Here is a tiny trained network, its code and every weight. The questions are about switching its units off for an input and a target symbol, where a switched-off unit gives its printed mean instead of its output.

import numpy as np


def w(rows, s, z=0):
    codes = np.array(rows[::2]) - 128.0
    scale = np.full(codes.shape[1], s)
    scale[-1] = z or s
    return codes * scale


def f(y):
    return np.maximum(y, 0)


def softmax(a):
    e = np.exp(a - a.max(-1, keepdims=True))
    return e / e.sum(-1, keepdims=True)


def log_softmax(a):
    a = a - a.max(-1, keepdims=True)
    return a - np.log(np.exp(a).sum(-1, keepdims=True))


def net(x, mask):
    ids = ['βδζθλμξστφ'.index(c) for c in x.split()]
    T = len(ids)
    res = E[ids] + P[:T]
    r = res
    for j in range(2):
        rows = slice(2 * j, 2 * j + 2)
        q, k, v = (r @ M[0][rows].T for M in (Q, K, V))
        z = softmax(np.where(np.tri(T) > 0, q @ k.T / 2**0.5, -1e9)) @ v
        o = O[0][rows]
        res = res + np.where(mask[j], z, o[:, -1]) @ o[:, :-1]
    y = f(res @ A[0][:, :-1].T + A[0][:, -1])
    res = res + np.where(mask[2:6], y, B[0][:, -1]) @ B[0][:, :-1]
    return log_softmax(res[-1] @ U[:, :-1].T + U[:, -1])


Q, K, V, O, A, B = {}, {}, {}, {}, {}, {}
E = w([
[178,168,126,11,219,254,76,121],'β',
[137,116,154,166,174,101,140,8],'δ',
[141,76,78,141,153,158,31,84],'ζ',
[134,113,172,141,224,80,193,109],'θ',
[98,66,104,104,77,200,110,138],'λ',
[129,164,16,41,189,145,131,86],'μ',
[109,84,179,36,187,37,101,28],'ξ',
[96,168,102,5,114,134,161,141],'σ',
[131,104,96,72,122,96,55,193],'τ',
[84,87,103,26,10,131,55,132],'φ',
],0.0097)
P = w([
[255,164,178,179,106,160,172,95],'0',
[129,118,153,122,119,199,201,138],'1',
[88,103,146,117,133,197,200,148],'2',
[81,124,137,136,132,158,167,149],'3',
[78,130,136,140,120,117,142,167],'4',
[78,137,120,148,113,87,139,160],'5',
[60,124,106,149,109,76,161,158],'6',
],0.0089)
Q[0] = w([
[72,118,136,14,110,248,174,111],'head 0',
[112,71,199,108,179,44,141,76],'head 0',
[92,60,127,10,140,250,173,111],'head 1',
[125,184,74,119,72,226,138,160],'head 1',
],0.024)
K[0] = w([
[251,138,128,109,69,87,112,162],'head 0',
[37,116,56,121,108,53,106,174],'head 0',
[250,114,110,74,46,63,160,171],'head 1',
[241,150,161,180,134,191,132,53],'head 1',
],0.029)
V[0] = w([
[181,141,153,10,180,122,56,207],'head 0',
[130,154,33,102,225,112,148,43],'head 0',
[168,63,51,216,181,169,104,212],'head 1',
[124,49,149,74,141,147,5,27],'head 1',
],0.025)
O[0] = w([
[194,96,167,117,161,48,84,253,184],'head 0',
[168,80,42,113,118,136,213,118,213],'head 0',
[168,175,143,188,56,141,160,210,1],'head 1',
[217,112,229,87,80,165,141,62,199],'head 1',
],0.011,0.0091)
A[0] = w([
[28,251,167,241,100,183,96,110,13],'neuron 0',
[70,159,91,143,105,180,142,81,2],'neuron 1',
[126,221,153,199,159,126,90,218,15],'neuron 2',
[58,216,27,214,110,166,107,154,93],'neuron 3',
],0.012,0.0034)
B[0] = w([
[92,188,100,2,151,52,200,150,154],'neuron 0',
[184,153,116,157,101,59,27,159,247],'neuron 1',
[68,33,105,155,26,107,153,85,189],'neuron 2',
[178,102,224,199,182,133,176,65,183],'neuron 3',
],0.0091,0.015)
U = w([
[248,159,100,100,127,60,130,190,49],'β',
[204,204,46,133,81,90,100,97,151],'δ',
[198,205,118,140,72,186,194,130,214],'ζ',
[180,180,109,197,156,94,174,119,185],'θ',
[137,229,96,92,100,68,183,131,128],'λ',
[184,148,2,122,113,127,229,137,103],'μ',
[179,114,98,73,119,110,181,71,2],'ξ',
[113,154,31,104,187,79,109,140,154],'σ',
[133,138,112,156,75,85,150,140,165],'τ',
[135,205,180,126,126,124,73,145,187],'φ',
],0.0032,0.0048)

Each question gives the input, a string of symbols that net reads in full, and the target symbol t.
The units are the heads (2 rows each of Q, K, V and O) and the neurons (one row each of A and B). Each row of codes is followed by its name. A weight is (code - 128) times the scale printed after its matrix; where a second scale follows, it is the last column's (O, A, B and U).
mask holds one flag per unit, heads first, then neurons. A switched-off unit (its flag False) gives its mean, the last column of its rows in O or B, instead of its output. The means were averaged over made-up inputs and are rounded, as every weight is.
A unit's drop is (log p(t) with every unit on - log p(t) with that unit switched off) / (log p(t) with every unit on - log p(t) with every unit switched off).
The circuit of an input: a set's keep is (log p(t) with only the set's units on - log p(t) with every unit switched off) / (log p(t) with every unit on - log p(t) with every unit switched off). Starting from all 6 units, units are removed one at a time, each time the one whose removal leaves the highest keep (on an exact tie, the one counted first), for as long as the keep stays at least 0.8.
units of the circuit, in order: the units of the circuit, biggest drop first
unit that matters most: the unit with the biggest drop
which heads matter: for each layer, one digit per head in row order, 1 if its drop is at least 0.15 and else 0, layers parted by /
drop when u is switched off: that unit's drop, to one decimal
input τ β τ ζ δ, target τ: unit that matters most	head 1
input φ δ β ζ τ σ, target φ: which heads matter	11
input μ δ ζ λ β, target μ: which heads matter	10
input μ ζ θ, target μ: units of the circuit, in order	head 0; neuron 1
input τ δ φ λ, target τ: units of the circuit, in order	head 0; neuron 2; head 1
input θ θ ξ τ β ζ λ, target θ: units of the circuit, in order	neuron 3; head 1
input θ β σ δ ξ ξ μ, target θ: units of the circuit, in order	neuron 3; head 1
input β τ μ, target β: which heads matter	10
input β δ δ λ δ, target λ: units of the circuit, in order	neuron 0; head 0; head 1
input θ μ β, target θ: units of the circuit, in order	neuron 3; head 1; head 0
input σ β δ ξ τ φ, target σ: which heads matter	01
input τ δ σ δ β, target τ: which heads matter	11
input δ φ μ, target δ: which heads matter	10
input β λ θ σ, target β: units of the circuit, in order	head 0
input ξ ξ δ τ, target ξ: which heads matter	01
input ξ θ δ λ ξ τ, target δ: which heads matter	10
input δ θ σ ζ, target δ: which heads matter	10
input ξ μ ξ δ φ λ λ, target ξ: drop when head 1 is switched off	0.9
input δ σ ξ δ β σ, target δ: drop when neuron 1 is switched off	1.1
input μ θ λ ξ δ, target ξ: drop when neuron 1 is switched off	0.2
input ξ σ θ λ β θ θ, target θ: unit that matters most	neuron 3
